Below is a small trained network, with its code and all its weights. Each question gives an input and a class and asks what happens when units are switched off, that is, made to give their printed mean instead of their output.

import numpy as np


def w(rows, s, z=0):
    codes = np.array(rows[::2]) - 128.0
    scale = np.full(codes.shape[1], s)
    scale[-1] = z or s
    return codes * scale


def f(y):
    return y / 2 * (1 + np.tanh(0.7978845608 * (y + 0.044715 * y**3)))


def log_softmax(a):
    a = a - a.max(-1, keepdims=True)
    return a - np.log(np.exp(a).sum(-1, keepdims=True))


def net(x, mask):
    res = np.array(x, float).reshape(1, 8) / 4 @ E
    y = f(res @ A[0][:, :-1].T + A[0][:, -1])
    res = res + np.where(mask, y, B[0][:, -1]) @ B[0][:, :-1]
    return log_softmax(res[-1] @ U[:, :-1].T + U[:, -1])


A, B = {}, {}
E = w([
[119,86,204,191,110,215,80,129,146],'x0',
[113,141,72,188,127,57,179,176,119],'x1',
[76,167,94,187,209,87,103,152,17],'x2',
[197,91,172,120,159,176,210,123,132],'x3',
[52,14,136,99,147,170,112,120,94],'x4',
[171,45,70,131,69,119,60,189,79],'x5',
[72,85,81,221,90,143,168,45,166],'x6',
[178,73,148,255,166,101,173,167,209],'x7',
],0.0091)
A[0] = w([
[178,117,108,188,129,101,97,158,59,188],'N0',
[155,171,95,150,132,110,199,71,166,135],'N1',
[129,84,114,100,106,120,123,173,147,53],'N2',
[133,174,117,130,60,144,167,88,157,135],'N3',
[174,228,121,115,114,98,56,166,112,135],'N4',
[147,95,82,163,130,99,151,156,112,171],'N5',
[76,64,99,141,117,100,104,114,175,34],'N6',
[153,120,223,140,89,172,143,161,192,85],'N7',
[159,160,154,77,106,117,87,128,44,188],'N8',
[134,174,108,11,146,102,124,90,104,252],'N9',
[106,76,115,200,93,147,119,130,134,139],'N10',
[112,69,156,86,99,148,121,130,51,88],'N11',
[175,92,144,50,125,151,152,138,187,123],'N12',
[155,140,100,161,143,106,117,136,135,175],'N13',
[126,204,118,181,183,59,146,109,211,144],'N14',
[159,116,90,108,83,116,161,149,195,88],'N15',
[102,130,82,153,93,119,103,169,103,134],'N16',
[150,98,97,164,138,106,142,173,90,88],'N17',
[176,101,93,134,168,87,119,134,100,148],'N18',
[127,168,166,32,135,175,147,107,72,163],'N19',
[180,117,91,102,67,103,202,133,202,153],'N20',
[194,131,253,162,134,197,117,157,181,152],'N21',
],0.012,0.0038)
B[0] = w([
[94,115,180,94,165,151,84,157,123,213],'N0',
[160,222,99,173,126,158,140,138,140,210],'N1',
[122,98,147,144,129,100,152,166,172,155],'N2',
[128,150,137,153,163,161,139,143,186,185],'N3',
[52,229,182,124,84,172,82,234,1,212],'N4',
[97,160,161,120,141,143,103,160,145,191],'N5',
[81,112,156,103,102,139,115,187,89,171],'N6',
[119,77,121,113,136,127,124,107,173,221],'N7',
[113,139,122,119,158,184,104,141,140,208],'N8',
[130,169,84,163,226,147,83,160,164,242],'N9',
[59,142,140,99,130,196,116,134,142,205],'N10',
[137,192,123,183,137,146,162,133,149,197],'N11',
[143,136,73,153,127,84,95,138,147,201],'N12',
[127,148,176,131,95,153,107,151,117,170],'N13',
[158,245,207,213,25,85,151,98,71,234],'N14',
[170,76,106,158,121,58,155,99,193,180],'N15',
[113,81,205,90,143,162,83,118,154,182],'N16',
[147,138,170,100,132,127,73,134,128,183],'N17',
[109,133,173,127,116,99,89,137,166,178],'N18',
[146,140,103,137,167,153,98,115,142,219],'N19',
[164,122,86,223,103,103,160,57,216,217],'N20',
[186,13,84,26,195,168,166,44,173,253],'N21',
],0.0094,0.014)
U = w([
[157,131,247,103,139,71,174,103,94,5],'0',
[150,146,41,117,74,54,61,183,79,5],'1',
[121,90,78,72,116,56,200,141,41,12],'2',
[142,8,136,107,96,50,67,149,164,9],'3',
[124,87,85,97,254,155,101,107,167,197],'4',
[163,198,119,254,85,24,154,114,138,236],'5',
[73,101,146,175,74,198,157,61,136,221],'6',
[33,197,173,137,123,145,10,244,80,162],'7',
],0.0083,0.003)

Each question gives the input, the list of numbers given to net, and the class t.
The units are the neurons (one row each of A and B). Each row of codes is followed by its name. A weight is (code - 128) times the scale printed after its matrix; where a second scale follows, it is the last column's (A, B and U).
mask holds one flag per neuron, in row order. A switched-off neuron (its flag False) gives its mean, the last column of its row in B, instead of its output. The means were averaged over made-up inputs and are rounded, as every weight is.
A unit's drop is (log p(t) with every unit on - log p(t) with that unit switched off) / (log p(t) with every unit on - log p(t) with every unit switched off).
The circuit of an input: a set's keep is (log p(t) with only the set's units on - log p(t) with every unit switched off) / (log p(t) with every unit on - log p(t) with every unit switched off). Starting from the 12 units with the biggest drops (on a tie, the unit counted first), units are removed one at a time, each time the one whose removal leaves the highest keep (on an exact tie, the one counted first), for as long as the keep stays at least 0.8.
circuit, biggest first: the units of the circuit, biggest drop first
most important unit: the unit with the biggest drop
k most important neurons: the k neurons with the biggest drops, biggest first
drop of u: that unit's drop, to one decimal
input [3,3,-8,4,-6,5,6,-7], class 5: most important unit	N20
input [-7,2,-6,0,8,-2,0,3], class 5: circuit, biggest first	N21; N20
input [5,-7,7,8,-1,1,-7,-7], class 4: 3 most important neurons	N21; N19; N14
input [-5,-5,3,-1,4,4,6,-1], class 7: 3 most important neurons	N21; N20; N6
input [-7,-5,-8,5,0,5,0,3], class 3: 3 most important neurons	N14; N21; N7
input [6,-5,-8,-5,4,-1,7,5], class 4: 2 most important neurons	N21; N14
input [-5,0,-1,4,-3,7,4,-2], class 5: 2 most important neurons	N21; N20
input [4,8,-4,6,-7,3,-5,-4], class 4: 2 most important neurons	N14; N21
input [-8,3,4,-5,-5,-5,2,-2], class 7: 2 most important neurons	N4; N20
input [1,6,-4,0,-1,-2,4,-8], class 4: 2 most important neurons	N14; N4
input [-2,-4,8,-7,3,-7,8,4], class 5: 3 most important neurons	N14; N4; N0
input [1,5,4,-1,2,-6,-4,5], class 5: 2 most important neurons	N14; N4
input [4,-8,2,3,-2,-2,-6,-5], class 4: drop of N21	0.2
input [7,-1,0,1,8,4,-3,5], class 4: drop of N21	0.1
input [3,-4,-3,3,0,1,6,-8], class 4: drop of N4	0.1
input [-5,-5,2,2,2,8,7,7], class 7: most important unit	N21
